Below is a small trained network, with its code and all its weights. Each question gives an input and a class and asks what happens when units are switched off, that is, made to give their printed mean instead of their output.

import numpy as np


def w(rows, s, z=0):
    codes = np.array(rows[::2]) - 128.0
    scale = np.full(codes.shape[1], s)
    scale[-1] = z or s
    return codes * scale


def norm(h):
    return h / np.sqrt((h * h).mean(-1, keepdims=True) + 1e-5)


def f(y):
    return y / 2 * (1 + np.tanh(0.7978845608 * (y + 0.044715 * y**3)))


def log_softmax(a):
    a = a - a.max(-1, keepdims=True)
    return a - np.log(np.exp(a).sum(-1, keepdims=True))


def net(x, mask):
    res = np.array(x, float).reshape(1, 6) / 4 @ E
    u = 0
    for l in range(4):
        y = f(norm(res) @ A[l][:, :-1].T + A[l][:, -1])
        res = res + np.where(mask[u : u + 8], y, B[l][:, -1]) @ B[l][:, :-1]
        u += 8
    return log_softmax(norm(res)[-1] @ U[:, :-1].T + U[:, -1])


A, B = {}, {}
E = w([
[3,75,106,88,60,145,127,97,79,134,134,168],'x0',
[133,21,153,156,109,129,238,131,233,142,192,99],'x1',
[133,167,99,171,83,145,182,15,215,205,114,220],'x2',
[63,181,121,129,72,133,120,159,118,56,8,163],'x3',
[140,115,140,127,134,104,199,32,165,29,208,102],'x4',
[164,65,143,104,157,119,147,68,97,55,49,32],'x5',
],0.002)
A[0] = w([
[123,110,114,108,129,118,114,31,97,136,59,145,88],'0.n0',
[112,51,128,128,113,135,162,188,184,89,134,133,91],'0.n1',
[61,130,122,107,126,134,87,201,78,164,215,170,95],'0.n2',
[55,47,126,113,113,127,134,101,79,81,170,153,9],'0.n3',
[81,138,126,115,117,123,84,173,48,48,30,109,96],'0.n4',
[78,126,126,120,110,134,89,210,87,254,71,171,111],'0.n5',
[101,228,126,116,125,125,125,110,113,62,39,169,79],'0.n6',
[196,88,127,134,163,133,123,186,107,135,128,80,40],'0.n7',
],0.0084,0.0015)
B[0] = w([
[96,107,131,174,128,187,193,56,136,196,101,119,175],'0.n0',
[98,97,165,189,88,127,203,103,151,155,77,95,172],'0.n1',
[150,225,177,212,71,97,106,214,49,123,212,120,214],'0.n2',
[74,72,131,94,119,136,119,79,112,166,159,60,182],'0.n3',
[136,152,149,48,236,89,214,241,90,2,138,227,253],'0.n4',
[182,138,84,201,53,152,137,58,239,166,33,204,250],'0.n5',
[197,196,120,198,53,152,12,204,131,146,141,158,216],'0.n6',
[131,85,112,79,171,79,81,133,139,163,221,108,175],'0.n7',
],0.0052,0.0082)
A[1] = w([
[124,118,139,129,89,123,133,137,173,88,129,103,63],'1.n0',
[101,79,163,122,130,124,115,146,89,161,140,2,40],'1.n1',
[110,115,144,104,132,133,168,135,113,94,86,119,9],'1.n2',
[80,69,117,73,154,149,174,145,108,81,77,156,32],'1.n3',
[114,105,112,41,198,127,92,146,104,96,112,113,33],'1.n4',
[118,78,138,94,161,142,142,87,116,142,85,88,97],'1.n5',
[19,88,122,86,86,137,131,71,91,105,186,84,44],'1.n6',
[132,83,157,96,175,110,110,154,110,144,140,49,109],'1.n7',
],0.0095,0.0011)
B[1] = w([
[102,99,119,126,100,113,130,140,116,171,130,137,149],'1.n0',
[83,201,159,119,163,100,169,68,102,84,163,131,253],'1.n1',
[124,113,116,81,96,172,122,137,110,122,123,152,149],'1.n2',
[104,97,104,126,192,254,163,126,97,107,127,126,195],'1.n3',
[164,39,72,124,95,136,98,104,197,219,74,119,191],'1.n4',
[124,177,143,163,127,92,156,174,124,116,179,154,190],'1.n5',
[137,211,159,128,189,101,151,36,126,69,154,95,243],'1.n6',
[152,134,104,104,133,156,68,42,140,91,155,93,227],'1.n7',
],0.0077,0.0043)
A[2] = w([
[34,49,148,37,186,157,182,203,66,97,18,144,14],'2.n0',
[59,80,152,133,97,66,227,52,142,171,129,107,64],'2.n1',
[12,99,174,62,152,117,114,179,97,85,127,87,91],'2.n2',
[122,57,144,134,166,189,228,152,108,109,54,144,46],'2.n3',
[74,42,179,92,95,78,127,169,124,161,72,56,2],'2.n4',
[105,97,156,23,149,34,108,149,45,74,136,80,76],'2.n5',
[64,1,151,89,72,107,242,188,216,28,69,133,97],'2.n6',
[47,9,121,117,126,155,112,108,154,121,61,16,84],'2.n7',
],0.0053,0.00089)
B[2] = w([
[54,103,145,113,152,253,218,109,61,104,119,80,225],'2.n0',
[94,97,179,140,117,50,162,164,165,134,176,84,251],'2.n1',
[149,149,67,124,152,153,118,93,170,119,134,241,142],'2.n2',
[82,80,76,85,134,129,155,112,185,135,98,206,205],'2.n3',
[181,129,175,187,114,96,140,151,184,124,143,100,86],'2.n4',
[124,147,140,184,144,239,170,76,175,153,95,151,179],'2.n5',
[83,41,125,129,115,149,155,160,83,177,117,106,201],'2.n6',
[189,131,119,118,130,30,92,148,124,144,145,190,132],'2.n7',
],0.0056,0.0026)
A[3] = w([
[104,146,166,180,48,126,130,88,129,123,45,107,97],'3.n0',
[144,60,122,88,159,109,92,133,139,175,114,89,86],'3.n1',
[121,120,108,122,162,97,189,104,130,164,133,139,142],'3.n2',
[121,178,141,123,142,89,109,158,94,104,82,133,70],'3.n3',
[93,145,94,173,25,175,96,46,141,170,2,134,55],'3.n4',
[172,161,118,129,179,101,183,112,158,108,35,138,103],'3.n5',
[60,73,71,107,100,109,165,6,144,149,74,154,123],'3.n6',
[132,164,142,91,82,48,80,192,81,40,80,152,6],'3.n7',
],0.0073,0.0012)
B[3] = w([
[103,104,118,117,136,134,119,81,199,180,83,124,196],'3.n0',
[168,77,129,112,94,127,85,116,144,66,134,85,132],'3.n1',
[76,120,157,126,119,122,53,147,74,82,120,50,174],'3.n2',
[154,91,85,177,90,175,97,158,170,121,249,174,160],'3.n3',
[111,169,71,134,102,195,127,2,137,179,19,95,253],'3.n4',
[56,146,137,138,74,153,132,73,88,156,207,97,177],'3.n5',
[161,151,172,164,105,84,91,250,122,132,137,129,213],'3.n6',
[186,126,138,134,126,96,68,203,12,227,210,68,206],'3.n7',
],0.0064,0.0045)
U = w([
[81,181,183,117,185,81,168,21,113,59,217,64,175],'0',
[196,191,115,162,96,124,71,249,52,137,178,200,148],'1',
[205,25,80,43,176,122,43,81,165,96,140,84,110],'2',
[94,95,134,80,121,58,139,132,107,111,73,143,2],'3',
[82,33,91,48,185,231,195,179,75,70,79,178,142],'4',
[64,32,175,165,71,63,184,166,171,172,103,83,120],'5',
[127,170,77,185,43,176,108,40,181,218,3,156,150],'6',
],0.0062,0.0045)

Each question gives the input, the list of numbers given to net, and the class t.
The units are the neurons (one row each of A and B). Each row of codes is followed by its name. A weight is (code - 128) times the scale printed after its matrix; where a second scale follows, it is the last column's (A, B and U).
mask holds one flag per neuron, layer by layer. A switched-off neuron (its flag False) gives its mean, the last column of its row in B, instead of its output. The means were averaged over made-up inputs and are rounded, as every weight is.
A unit's drop is (log p(t) with every unit on - log p(t) with that unit switched off) / (log p(t) with every unit on - log p(t) with every unit switched off).
The circuit of an input: a set's keep is (log p(t) with only the set's units on - log p(t) with every unit switched off) / (log p(t) with every unit on - log p(t) with every unit switched off). Starting from the 12 units with the biggest drops (on a tie, the unit counted first), units are removed one at a time, each time the one whose removal leaves the highest keep (on an exact tie, the one counted first), for as long as the keep stays at least 0.8.
units of the circuit, in order: the units of the circuit, biggest drop first
unit that matters most: the unit with the biggest drop
top k neurons: the k neurons with the biggest drops, biggest first
k most important neurons of layer l: the k neurons of layer l with the biggest drops, biggest first
input [0,-8,1,7,-3,8], class 1: top 2 neurons => (0.n6; 0.n4)
input [-8,-3,6,-8,-1,-5], class 2: units of the circuit, in order => (0.n5; 0.n2; 1.n1)
input [6,5,-1,4,-1,-4], class 5: top 4 neurons => (0.n6; 0.n1; 0.n3; 2.n1)
input [7,-2,-7,-1,-3,1], class 4: top 4 neurons => (0.n4; 0.n6; 0.n3; 2.n0)
input [0,5,8,-7,2,5], class 5: unit that matters most => 0.n4
input [6,1,-1,-5,-2,-6], class 6: top 3 neurons => (0.n5; 0.n4; 3.n4)
input [7,8,-5,6,3,5], class 4: top 4 neurons => (1.n3; 0.n4; 0.n2; 1.n2)
input [-7,3,7,2,7,2], class 5: top 3 neurons => (0.n6; 0.n4; 0.n5)
input [1,4,-3,2,0,6], class 4: units of the circuit, in order => (0.n4; 1.n3)
input [-7,4,-5,-1,-4,-3], class 0: top 2 neurons => (0.n4; 0.n7)
input [-5,2,7,-4,8,0], class 5: 2 most important neurons of layer 0 => (0.n6; 0.n4)
input [-7,7,-1,8,4,7], class 4: 4 most important neurons of layer 0 => (0.n2; 0.n5; 0.n6; 0.n3)
input [0,-3,-3,-3,-8,-8], class 6: top 3 neurons => (0.n5; 0.n4; 3.n4)
input [7,7,3,-3,-2,0], class 0: top 2 neurons => (0.n5; 0.n3)
input [-2,-4,0,7,6,-2], class 1: units of the circuit, in order => (0.n6)
input [-1,5,3,0,2,-6], class 5: top 4 neurons => (0.n4; 0.n6; 0.n5; 0.n3)
input [0,3,7,-4,-5,8], class 0: top 2 neurons => (0.n5; 0.n4)
input [0,3,5,-4,0,6], class 5: top 2 neurons => (0.n4; 0.n3)
input [-6,1,-3,4,2,8], class 4: 2 most important neurons of layer 0 => (0.n4; 0.n3)
input [-5,-6,-3,-2,4,5], class 2: top neuron => (1.n4)
input [-2,0,4,4,7,8], class 6: 2 most important neurons of layer 0 => (0.n4; 0.n6)
input [-2,7,6,2,3,-1], class 5: top 2 neurons => (0.n4; 0.n5)
input [-2,0,-5,-6,-8,-3], class 6: 3 most important neurons of layer 1 => (1.n5; 1.n1; 1.n6)
input [4,-1,-2,-4,-3,7], class 2: 2 most important neurons of layer 1 => (1.n4; 1.n7)
input [6,-3,8,-2,1,6], class 0: 3 most important neurons of layer 1 => (1.n6; 1.n5; 1.n4)
input [-7,2,-6,6,8,-2], class 4: 3 most important neurons of layer 0 => (0.n2; 0.n3; 0.n1)
input [-7,-1,-5,-2,5,-2], class 2: 2 most important neurons of layer 0 => (0.n2; 0.n3)
